Here is a tiny trained network, its code and every weight. The questions are about switching its units off for an input and a target symbol, where a switched-off unit gives its printed mean instead of its output.

import numpy as np


def w(rows, s, z=0):
    codes = np.array(rows[::2]) - 128.0
    scale = np.full(codes.shape[1], s)
    scale[-1] = z or s
    return codes * scale


def norm(h):
    return h / np.sqrt((h * h).mean(-1, keepdims=True) + 1e-5)


def f(y):
    return y / 2 * (1 + np.tanh(0.7978845608 * (y + 0.044715 * y**3)))


def softmax(a):
    e = np.exp(a - a.max(-1, keepdims=True))
    return e / e.sum(-1, keepdims=True)


def log_softmax(a):
    a = a - a.max(-1, keepdims=True)
    return a - np.log(np.exp(a).sum(-1, keepdims=True))


def net(x, mask):
    ids = ['βγθμξπω'.index(c) for c in x.split()]
    T = len(ids)
    res = E[ids] + P[:T]
    u = 0
    for l in range(2):
        q, k, v = (norm(res) @ M[l].T for M in (Q, K, V))
        z = softmax(np.where(np.tri(T) > 0, q @ k.T / 3**0.5, -1e9)) @ v
        res = res + np.where(mask[u], z, O[l][:, -1]) @ O[l][:, :-1]
        u += 1
        y = f(norm(res) @ A[l][:, :-1].T + A[l][:, -1])
        res = res + np.where(mask[u : u + 12], y, B[l][:, -1]) @ B[l][:, :-1]
        u += 12
    return log_softmax(norm(res)[-1] @ U[:, :-1].T + U[:, -1])


Q, K, V, O, A, B = {}, {}, {}, {}, {}, {}
E = w([
[59,153,90,192,94,212,30],'β',
[154,119,41,147,98,37,47],'γ',
[50,201,183,115,64,147,34],'θ',
[145,115,60,30,145,184,84],'μ',
[106,152,66,80,34,183,173],'ξ',
[155,249,151,128,154,118,147],'π',
[116,229,156,136,170,123,143],'ω',
],0.02)
P = w([
[130,13,200,2,84,150,171],'0',
[149,228,124,36,129,154,99],'1',
[126,204,120,57,125,144,96],'2',
[121,182,118,73,115,134,92],'3',
[103,172,110,95,112,126,98],'4',
[121,157,100,123,118,132,87],'5',
[116,140,99,140,122,128,90],'6',
[123,134,93,166,123,128,94],'7',
[115,130,91,192,121,124,94],'8',
[111,119,83,225,137,122,101],'9',
[97,124,71,232,146,122,102],'10',
],0.0084)
Q[0] = w([
[154,71,120,98,115,146,174],'0.h0',
[163,185,211,135,202,18,199],'0.h0',
[132,103,8,80,116,160,187],'0.h0',
],0.013)
K[0] = w([
[165,157,82,157,144,65,151],'0.h0',
[145,128,182,10,132,102,215],'0.h0',
[143,69,67,214,137,110,144],'0.h0',
],0.014)
V[0] = w([
[181,216,137,23,48,50,208],'0.h0',
[42,141,187,61,146,176,184],'0.h0',
[101,202,96,197,127,254,127],'0.h0',
],0.0081)
O[0] = w([
[202,23,129,161,201,73,79,176],'0.h0',
[149,56,56,81,159,183,196,107],'0.h0',
[21,233,114,1,129,89,210,253],'0.h0',
],0.0092,0.0041)
A[0] = w([
[92,73,151,160,97,167,112,110],'0.n0',
[165,121,254,146,168,141,166,38],'0.n1',
[158,138,37,142,151,217,184,156],'0.n2',
[168,57,187,98,124,84,141,63],'0.n3',
[48,117,119,172,84,128,121,110],'0.n4',
[97,79,143,101,65,143,238,96],'0.n5',
[184,189,225,168,174,105,103,86],'0.n6',
[58,149,109,170,128,132,129,94],'0.n7',
[131,196,196,155,181,103,182,132],'0.n8',
[158,91,108,116,135,102,56,176],'0.n9',
[59,119,67,161,94,71,143,92],'0.n10',
[151,103,241,139,59,67,218,2],'0.n11',
],0.012,0.0076)
B[0] = w([
[80,162,110,125,153,112,83,132],'0.n0',
[210,181,144,151,177,183,91,124],'0.n1',
[219,65,192,113,119,109,145,242],'0.n2',
[146,220,36,185,58,124,138,132],'0.n3',
[182,123,92,118,157,153,117,202],'0.n4',
[147,149,198,35,88,121,145,177],'0.n5',
[80,148,209,207,172,130,122,177],'0.n6',
[181,51,167,118,169,60,126,173],'0.n7',
[73,140,161,108,101,105,209,176],'0.n8',
[139,186,66,136,188,90,118,254],'0.n9',
[210,90,64,155,134,172,68,187],'0.n10',
[245,128,130,189,156,95,160,116],'0.n11',
],0.012,0.0055)
Q[1] = w([
[207,196,129,150,61,109,42],'1.h0',
[225,216,236,86,148,182,165],'1.h0',
[143,164,169,160,210,2,183],'1.h0',
],0.0079)
K[1] = w([
[71,128,137,184,134,133,140],'1.h0',
[142,44,92,159,133,119,138],'1.h0',
[154,2,179,182,171,81,124],'1.h0',
],0.0072)
V[1] = w([
[49,221,63,114,108,250,202],'1.h0',
[93,2,200,158,117,130,102],'1.h0',
[54,94,124,228,38,144,91],'1.h0',
],0.0071)
O[1] = w([
[201,144,92,232,211,38,149,139],'1.h0',
[88,254,213,48,151,174,111,12],'1.h0',
[146,241,30,114,171,110,170,2],'1.h0',
],0.0089,0.0056)
A[1] = w([
[68,162,129,58,107,113,149,40],'1.n0',
[171,131,18,222,205,93,74,103],'1.n1',
[85,106,128,193,110,122,185,156],'1.n2',
[141,120,72,228,189,88,138,206],'1.n3',
[152,59,135,119,153,166,96,2],'1.n4',
[171,136,37,248,188,107,74,185],'1.n5',
[96,126,204,116,152,128,161,63],'1.n6',
[84,181,194,117,82,121,171,145],'1.n7',
[156,76,138,183,117,74,92,127],'1.n8',
[150,112,174,115,186,150,58,68],'1.n9',
[180,79,61,156,123,123,87,153],'1.n10',
[80,121,183,119,124,190,162,61],'1.n11',
],0.016,0.0071)
B[1] = w([
[87,198,84,80,103,166,131,162],'1.n0',
[255,139,80,169,74,43,31,242],'1.n1',
[136,120,163,108,168,146,120,135],'1.n2',
[149,136,160,162,129,35,93,206],'1.n3',
[121,103,88,140,199,158,132,143],'1.n4',
[218,145,131,82,66,33,17,253],'1.n5',
[129,100,82,119,62,90,135,148],'1.n6',
[105,146,117,91,183,184,91,166],'1.n7',
[84,176,71,65,90,136,107,181],'1.n8',
[87,140,95,199,124,133,152,151],'1.n9',
[156,190,134,106,227,116,46,203],'1.n10',
[172,168,97,167,97,120,98,140],'1.n11',
],0.017,0.019)
U = w([
[67,203,61,75,147,152,146,77],'β',
[187,162,56,135,134,71,82,58],'γ',
[70,125,176,118,207,50,172,120],'θ',
[162,89,62,142,254,203,106,29],'μ',
[147,53,155,54,107,147,134,4],'ξ',
[122,141,173,200,151,187,123,175],'π',
[83,77,31,180,130,107,175,120],'ω',
],0.011,0.0031)

Each question gives the input, a string of symbols that net reads in full, and the target symbol t.
The units are the heads (3 rows each of Q, K, V and O) and the neurons (one row each of A and B). Each row of codes is followed by its name. A weight is (code - 128) times the scale printed after its matrix; where a second scale follows, it is the last column's (O, A, B and U).
mask holds one flag per unit, layer by layer, with each layer's heads first. A switched-off unit (its flag False) gives its mean, the last column of its rows in O or B, instead of its output. The means were averaged over made-up inputs and are rounded, as every weight is.
A unit's drop is (log p(t) with every unit on - log p(t) with that unit switched off) / (log p(t) with every unit on - log p(t) with every unit switched off).
The circuit of an input: a set's keep is (log p(t) with only the set's units on - log p(t) with every unit switched off) / (log p(t) with every unit on - log p(t) with every unit switched off). Starting from the 12 units with the biggest drops (on a tie, the unit counted first), units are removed one at a time, each time the one whose removal leaves the highest keep (on an exact tie, the one counted first), for as long as the keep stays at least 0.8.
circuit, biggest first: the units of the circuit, biggest drop first
top k neurons: the k neurons with the biggest drops, biggest first
k most important neurons of layer l: the k neurons of layer l with the biggest drops, biggest first
drop when u is switched off: that unit's drop, to one decimal
input γ γ ξ θ ω β μ θ ξ ξ π, target β: circuit, biggest first : [1.h0 1.n1 1.n5]
input γ μ ξ γ ξ γ μ ξ γ μ ω, target β: circuit, biggest first : [1.h0 1.n1 1.n5]
input β π ξ μ μ β θ ξ θ θ ω, target θ: circuit, biggest first : [0.n8 1.n1 1.n5]
input μ γ θ ω β, target β: circuit, biggest first : [0.h0 1.n1 1.n5]
input γ γ ξ ξ ξ θ, target β: 2 most important neurons of layer 0 : [0.n7 0.n3]
input β ξ ω, target θ: top 2 neurons : [1.n1 1.n5]
input μ ξ θ μ ω β ξ μ γ ω π, target π: 2 most important neurons of layer 0 : [0.n6 0.n2]
input ω θ γ θ ξ ω, target μ: 2 most important neurons of layer 0 : [0.n2 0.n10]
input ξ ω θ μ, target μ: top 2 neurons : [1.n5 1.n1]
input θ θ π π γ γ π, target ξ: top 4 neurons : [0.n2 1.n1 1.n5 1.n10]
input ξ ξ β θ θ β ξ ω, target ω: top 2 neurons : [1.n5 0.n2]
input β ξ θ μ π θ ξ θ π γ π, target θ: top 2 neurons : [1.n1 0.n8]
input ξ μ γ μ β π, target ω: top 3 neurons : [1.n5 1.n1 1.n10]
input θ θ ξ, target ξ: 2 most important neurons of layer 0 : [0.n5 0.n2]
input π ξ ξ π ξ ξ ξ ω ξ π ξ, target ξ: top 2 neurons : [0.n5 1.n1]
input ξ π β γ ω, target ω: top 3 neurons : [1.n5 1.n1 1.n10]
input ξ θ ξ ω ξ ω θ θ γ π, target ω: top 2 neurons : [0.n2 1.n5]
input θ π ξ ξ ω θ π γ θ β, target β: most important neuron of layer 0 : [0.n7]
input θ ξ ξ γ π γ π ξ π, target ξ: 2 most important neurons of layer 0 : [0.n2 0.n8]
input γ γ ξ γ γ μ ω θ, target β: top 3 neurons : [0.n7 1.n1 1.n5]
input ω ξ ξ ξ μ π, target μ: top neuron : [0.n2]
input β ξ θ π π π, target θ: top 3 neurons : [1.n1 1.n5 0.n8]
input ω ω θ ω ω, target μ: drop when 0.n2 is switched off : 0.5
